Here is a tiny trained network, its code and every weight. The questions are about switching its units off for an input and a target symbol, where a switched-off unit gives its printed mean instead of its output.

import numpy as np


def w(rows, s, z=0):
    codes = np.array(rows[::2]) - 128.0
    scale = np.full(codes.shape[1], s)
    scale[-1] = z or s
    return codes * scale


def norm(h):
    return h / np.sqrt((h * h).mean(-1, keepdims=True) + 1e-5)


def f(y):
    return np.maximum(y, 0)


def softmax(a):
    e = np.exp(a - a.max(-1, keepdims=True))
    return e / e.sum(-1, keepdims=True)


def log_softmax(a):
    a = a - a.max(-1, keepdims=True)
    return a - np.log(np.exp(a).sum(-1, keepdims=True))


def net(x, mask):
    ids = ['ΓΣΩαζημξπτφ'.index(c) for c in x.split()]
    T = len(ids)
    res = E[ids] + P[:T]
    r = norm(res)
    for j in range(3):
        rows = slice(4 * j, 4 * j + 4)
        q, k, v = (r @ M[0][rows].T for M in (Q, K, V))
        z = softmax(np.where(np.tri(T) > 0, q @ k.T / 4**0.5, -1e9)) @ v
        o = O[0][rows]
        res = res + np.where(mask[j], z, o[:, -1]) @ o[:, :-1]
    y = f(norm(res) @ A[0][:, :-1].T + A[0][:, -1])
    res = res + np.where(mask[3:19], y, B[0][:, -1]) @ B[0][:, :-1]
    return log_softmax(norm(res)[-1] @ U[:, :-1].T + U[:, -1])


Q, K, V, O, A, B = {}, {}, {}, {}, {}, {}
E = w([
[203,84,106,250,185,147],'Γ',
[121,58,142,203,35,249],'Σ',
[59,65,63,132,82,138],'Ω',
[136,171,33,136,72,56],'α',
[185,172,55,137,124,57],'ζ',
[155,173,57,81,89,100],'η',
[246,63,99,86,175,109],'μ',
[75,197,215,144,202,172],'ξ',
[109,191,32,126,111,95],'π',
[161,204,26,126,140,119],'τ',
[4,120,5,103,199,146],'φ',
],0.0036)
P = w([
[162,196,10,78,73,210],'0',
[135,200,28,210,144,146],'1',
[154,187,193,49,65,101],'2',
[139,129,51,76,118,197],'3',
[130,137,89,214,134,52],'4',
[136,159,227,54,97,80],'5',
[132,90,88,77,144,183],'6',
[120,64,150,214,141,28],'7',
[122,133,255,42,122,77],'8',
],0.0033)
Q[0] = w([
[151,93,106,168,76,90],'h0',
[55,137,160,88,153,165],'h0',
[106,102,109,144,117,140],'h0',
[120,161,138,100,142,136],'h0',
[173,104,70,116,73,102],'h1',
[91,182,177,110,165,132],'h1',
[209,49,122,130,205,84],'h1',
[123,188,153,44,79,61],'h1',
[161,225,131,81,31,2],'h2',
[147,121,70,179,138,159],'h2',
[188,155,184,27,122,56],'h2',
[156,55,55,146,169,196],'h2',
],0.0083)
K[0] = w([
[155,136,71,81,140,189],'h0',
[100,142,147,193,173,65],'h0',
[107,157,97,114,147,125],'h0',
[118,101,158,158,108,113],'h0',
[173,101,62,85,99,71],'h1',
[81,198,197,146,165,149],'h1',
[236,37,156,104,176,144],'h1',
[89,179,151,94,137,59],'h1',
[88,2,144,152,173,113],'h2',
[170,187,55,141,81,102],'h2',
[114,11,202,92,192,115],'h2',
[192,210,60,81,48,97],'h2',
],0.0071)
V[0] = w([
[128,145,161,84,104,156],'h0',
[220,157,140,93,139,190],'h0',
[115,82,125,144,202,55],'h0',
[127,107,180,67,127,144],'h0',
[160,81,130,139,211,13],'h1',
[150,205,87,83,164,167],'h1',
[106,217,129,68,165,110],'h1',
[103,139,150,97,79,145],'h1',
[186,123,97,58,234,50],'h2',
[109,69,36,126,121,100],'h2',
[66,186,132,78,216,128],'h2',
[251,109,166,142,122,127],'h2',
],0.0033)
O[0] = w([
[130,94,131,93,155,165,131],'h0',
[54,84,163,135,215,213,201],'h0',
[187,129,132,173,40,151,43],'h0',
[168,107,156,91,106,179,71],'h0',
[118,222,83,144,72,211,72],'h1',
[183,60,223,166,110,94,251],'h1',
[217,126,211,91,71,94,202],'h1',
[154,112,133,78,170,90,122],'h1',
[153,135,63,47,213,37,150],'h2',
[21,1,129,144,219,119,156],'h2',
[123,217,123,87,133,166,151],'h2',
[195,117,133,136,123,50,111],'h2',
],0.0028,0.0023)
A[0] = w([
[78,138,80,188,119,54,68],'n0',
[142,156,109,33,73,178,120],'n1',
[95,89,98,89,102,201,52],'n2',
[143,145,60,239,128,133,41],'n3',
[83,92,58,133,183,119,161],'n4',
[75,157,76,118,99,92,164],'n5',
[128,201,113,183,186,178,112],'n6',
[215,151,135,179,140,72,152],'n7',
[133,159,240,162,128,170,88],'n8',
[158,121,217,190,32,129,3],'n9',
[66,115,78,217,171,192,32],'n10',
[175,181,165,152,118,213,39],'n11',
[48,184,204,85,131,78,128],'n12',
[234,73,157,112,136,114,105],'n13',
[216,105,179,169,200,153,54],'n14',
[119,70,224,93,1,132,82],'n15',
],0.0045,0.0035)
B[0] = w([
[144,78,138,162,176,150,182],'n0',
[100,105,171,156,164,105,183],'n1',
[126,146,95,116,102,81,144],'n2',
[109,98,210,126,172,67,173],'n3',
[132,163,165,162,82,152,254],'n4',
[161,121,166,104,128,145,202],'n5',
[161,75,140,100,160,105,178],'n6',
[61,133,130,141,122,153,214],'n7',
[137,154,70,110,83,88,203],'n8',
[191,167,75,3,155,51,145],'n9',
[172,162,179,117,185,51,175],'n10',
[69,63,115,161,119,115,149],'n11',
[149,74,105,140,111,204,227],'n12',
[79,141,97,134,113,110,182],'n13',
[118,100,129,108,43,148,171],'n14',
[113,174,89,221,174,146,186],'n15',
],0.0061,0.0032)
U = w([
[167,101,204,155,225,79,199],'Γ',
[61,102,108,240,140,192,192],'Σ',
[11,104,123,146,18,73,56],'Ω',
[238,95,132,150,18,101,3],'α',
[140,222,15,151,102,99,221],'ζ',
[132,114,136,2,120,17,116],'η',
[167,71,33,88,138,146,77],'μ',
[107,70,188,49,141,229,61],'ξ',
[136,250,215,103,74,168,166],'π',
[204,176,98,91,183,173,93],'τ',
[18,177,105,73,191,153,58],'φ',
],0.0086,0.0021)

Each question gives the input, a string of symbols that net reads in full, and the target symbol t.
The units are the heads (4 rows each of Q, K, V and O) and the neurons (one row each of A and B). Each row of codes is followed by its name. A weight is (code - 128) times the scale printed after its matrix; where a second scale follows, it is the last column's (O, A, B and U).
mask holds one flag per unit, heads first, then neurons. A switched-off unit (its flag False) gives its mean, the last column of its rows in O or B, instead of its output. The means were averaged over made-up inputs and are rounded, as every weight is.
A unit's drop is (log p(t) with every unit on - log p(t) with that unit switched off) / (log p(t) with every unit on - log p(t) with every unit switched off).
The circuit of an input: a set's keep is (log p(t) with only the set's units on - log p(t) with every unit switched off) / (log p(t) with every unit on - log p(t) with every unit switched off). Starting from the 12 units with the biggest drops (on a tie, the unit counted first), units are removed one at a time, each time the one whose removal leaves the highest keep (on an exact tie, the one counted first), for as long as the keep stays at least 0.8.
units of the circuit, in order: the units of the circuit, biggest drop first
most important unit: the unit with the biggest drop
top k neurons: the k neurons with the biggest drops, biggest first
heads that matter: for each layer, one digit per head in row order, 1 if its drop is at least 0.15 and else 0, layers parted by /
input μ Ω ξ α π μ, target η: most important unit -> h2
input Σ ξ φ, target ξ: units of the circuit, in order -> [n12; n5]
input Γ π ξ α μ Γ ξ φ α, target ξ: units of the circuit, in order -> [n12; h2]
input ξ φ Γ ξ π Ω η, target η: top 2 neurons -> [n12; n2]
input ξ ξ η, target π: top 2 neurons -> [n15; n1]
input α ξ Γ ξ φ η α η ζ, target ξ: units of the circuit, in order -> [h2; n12; n10]
input α Ω ζ, target Σ: units of the circuit, in order -> [h2; n15]
input ξ α ξ Ω μ μ Γ Γ τ, target Ω: heads that matter -> 101
input ζ ξ η ξ α ζ π, target π: units of the circuit, in order -> [n4; n12; n5]
input Ω ξ ξ ξ ζ, target Γ: heads that matter -> 000
input ξ Γ α α μ ζ α ξ, target Σ: units of the circuit, in order -> [n12; h1; n3]
input Σ μ ξ ζ Ω π, target Σ: units of the circuit, in order -> [h2; n12]
input ζ ζ Σ, target ζ: units of the circuit, in order -> [n15; n9]
input Γ ξ μ μ Γ ξ Σ ζ ξ, target π: heads that matter -> 000
input α Γ ζ π φ μ ξ Γ ζ, target Ω: most important unit -> n7
input ξ η η μ ξ Σ ζ μ, target Ω: units of the circuit, in order -> [n14; n13; n7]
input Σ τ μ Ω, target Ω: units of the circuit, in order -> [n4; n2; n12]
input μ ζ Γ Γ, target Γ: heads that matter -> 010
input Ω Γ η α ζ Ω Ω Σ, target Γ: heads that matter -> 010
input φ ζ Ω ξ α α, target π: heads that matter -> 001
input Σ α α ξ τ, target Γ: heads that matter -> 000
